[128 = 0]

[ 65 145 123  88  99 166 113 140 215 126 146 140 120  91 156 113 106 133
 124  90 130 135  86 111  98 211]  (73) & ribu
[129 116 124  90 150  98 138 121 138 111  87 112 123 122 110 120 133 122
 126 164 138  94 144 142 125  43]  (76) & ribu
[124 113 131 158 152 102 139 118  91 116  82 122 130 132 134 110 114 108
 115 172 128 125 136 131 115 131]  (68) & mak
[118 124 130 178 150 103 124 118  62 123  94 135 135 146 131 125 134 130
 120 148 133 132 130 124 130 119]  (68) & mak
[132 106 130 113 158  83 131 110  86 128  75 101 128 139 112 125 133 119
 119 216 128 103 187 140 142  36]  (73) & ribu
[124 104 140  85 151 100 129  90 129 121  51 100 142 121 118 108 127 127
 121 216 130 107 156 156 104  88]  (68) & ribu
[125 118 124 151 161 102 146 127  80 121  98 124 137 128 113 136 129 126
 108 147 130 118 133 138 136  66]  (76) & bil
[145 104 131 165 171 111 144 122  40 128  86 116 141 147 129 127 142 127
 120 157 129 117 142 134 140  84]  (76) & mak
[115 124 138 171 141 121 124 120  74 115 102 130 136 134 133 125 116 129
 120 157 132 134 125 132 130 121]  (68) & mak
[135 118 128  82 150 106 133 118 136 112  94 120 134 122 121 124 123 128
 116 168 122  97 162 140 131  69]  (76) & ribu
[130 111 129 128 175 100 142 121  83 122  85 118 135 121 134 114 126 130
 120 167 135 107 158 138 116 102]  (76) & mak
[132 109 130  86 155  94 157 113  61 120  90 120 142 133 112 127 161 127
 121 156 128 118 123 130 119 129]  (66) & sonim
[137 113 137 182 139  93 132 113  30 121  81 127 141 153 140 131 133 129
 114 175 135 116 155 137 144  90]  (68) & bil
[144  95 126 138 229  87 149 108  54 115  78 118 139 156 110 126 136 132
 123 180 136 110 140 146 131  48]  (76) & bil
[133 122 137 110 126 101 130 127  66 136 105 112 123 145 117 132 143 126
 127 146 138 132 132 133 120 161]  (73) & sonim
[134 107 141 113 174  83 151 118  66 118  75 114 138 134 110 113 131 114
 130 191 137 115 167 140 134  48]  (76) & bil
[126 103 126 170 172 101 140 116  45 110  65 138 137 149 133 127 135 129
  94 171 128 103 153 138 132  62]  (76) & bil
[131 115 134 154 157 101 143 120  67 110  91 114 133 136 123 120 125 119
 117 159 129 119 162 133 127  78]  (76) & mak
[124 111 129 181 157 108 120 114  52 124 100 152 128 155 134 125 136 130
 109 159 129 115 151 135 142  84]  (68) & bil
[133 120 133 151 144  98 120 109  92 119  85 113 132 144 130 120 127 142
 121 161 130 118 153 137 128 106]  (68) & mak
[123 105 126 147 169  99 137 120  86 138  76 123 136 135 137 115 121 133
 106 179 135 114 147 151 111 105]  (68) & bil
[131 128 133 177 138 104 132 119  80 121 103 114 136 140 141 123 124 126
 126 155 142 128 146 129 140 112]  (68) & mak
[127 106 118 143 169  92 151 125  82 122 122 110 140 117 111  54 134 125
 122 175 130 122 165 145 131  59]  (76) & mak
[137 108 131 187 149  96 133 111  83 116  92 119 135 149 126 123 123 130
 120 185 132 123 168 159 134  81]  (68) & bil
[131 122 131  99 147  94 127 109 128 131  88 102 132 135 122 129 109 125
 122 197 136 104 165 135 130  63]  (68) & ribu
[136 116 133 200 170  89 141 113  65 116  78 113 143 156 124 139 131 125
 122 176 130 114 165 143 150  51]  (68) & mak
[139 107 134 147 165  80 136 107  46 115  70 113 140 151 122 129 141 118
 137 200 135 101 161 145 144  37]  (68) & mak
[130 124 114 101 134 111 136 122 140 136 102 131 136 122 137 128 129 121
 123 155 130 110 126 144 128  83]  (66) & ribu
[155 108 123  76 162  89 161 111 121 125  91 103 130 121  86 127 129 121
 143 191 124 114 163 121 131  31]  (76) & ribu
[132 105 139 153 157  77 131 107  54 114  72 114 144 147 129 112 134 118
 108 195 131 101 159 142 139  62]  (68) & mak
[129 102 131 131 173  95 153 123  53 118  80 128 133 138 126 126 159 127
 118 176 132 117 162 146 134 104]  (63) & mak
[118 128 131 167 148 103 131 120  72 128 100 129 141 150 132 131 129 125
 117 148 128 118 137 133 144  81]  (68) & mak
[115 121 132 152 154 112 146 112  52 130  74 144 147 133 134 114 127 135
  92 150 138 118 133 126 131 108]  (68) & mak
[135 114 130 113 128  91 133 108  63 127  79 110 124 146 102 134 132 131
 130 187 135 125 140 140 105 104]  (68) & sonim
[141 108 134  95 124  81 134 131 126 134  89  93 131 154 118 128 120 102
 140 206 120  84 152 147 123  59]  (68) & ribu
[133 106 138 171 195  66 166 111   4 126  63  99 137 183  99 134 159 110
 122 213 122  96 177 155 162  18]  (76) & mak
[130 109 133 173 155  94 128 114  50 118  87 124 132 150 123 133 138 130
 110 169 115 121 147 141 153  86]  (68) & bil
[136  91 139 145 176  95 151 127  44 118 100 127 142 144 117 127 146 119
 111 163 131 103 159 141 140  93]  (63) & mak
[136 123 127 113 137 126 137 109 147 116 107 119 129 130 132 128 106 127
 121 153 125 111 138 138 119  72]  (68) & ribu
[146 104 128 119 167  94 146 114  62 124  95 105 141 136 110 130 153 128
 130 195 131 114 172 143 127  94]  (63) & mak
[146 105 107  79 138  96 133 110  89 135  96 103 144 141 118 126 124 120
 135 176 113 100 154 142 131  91]  (73) & ribu
[147 118 134  81 146 103 128 105 108 123  94 113 138 134 122 120 123 113
 124 190 134 111 174 141 140  73]  (73) & ribu
[143 124 142 152 155 117 144 158  78 129 110 126 135 135 123 139 135 124
 124 138 128 147 136 141 136  94]  (76) & mak
[141 109 123 102 150 102 142 110 121 121  94 111 127 136 121 125 113 124
 113 197 135  97 162 140 137  31]  (68) & ribu
[126 138 114 186 128 126 109 122 104 127 121 136 135 147 135 132 119 124
 114 138 127 114 138 134 131 115]  (68) & mak
[122 124 123 191 150 123 130 121  67 126  98 128 135 147 135 134 132 129
 110 133 129 123 124 131 138 100]  (68) & mak
[140  93 136 124 183  80 148 119   5 118  67 107 145 163 112 131 151 112
 116 194 135 108 195 150 147  80]  (63) & mak

[130 118  82 162  98 187 136 139 150 182 119 115 101  85 129 155 103 141
 159 123 168  96 136 107 148  80]  Y & Vob
[136 130  96 155 108 176 129 133 146 157 122 112 116  98 119 147 113 147
 146 124 151 108 136 111 138  94]  Y & bet
[139 120  92 135  99 179 128 142 130 151 114 119 126  91 125 151 101 132
 149 110 147 109 131  78 146 111]  Y & Nepi
[141 112  67 128  88 179 132 147 143 175 108 116 141 102 160 156 104 157
 153 102 145 110 140  77 143 125]  Y & Nepi
[130 115  79 130 103 193 125 165 125 146 122 136 125  91 116 165  99 120
 148 112 138 124 111  61 144 114]  V & Nepi
[153 143  92 135  87 172 119 133 136 158 104 106 122  95 121 163  92 167
 136 111 147 120 123 106 154 113]  K & bet
[133 128  90 169  88 229 128 145 171 192 124 108 106  64 112 168  89 133
 163 112 177  71 145  74 154  62]  Y & Vob
[142 136 106 163 102 169 133 120 157 161 122 127 114 118 116 142 120 139
 145 128 148 114 132 131 140  92]  N & bet
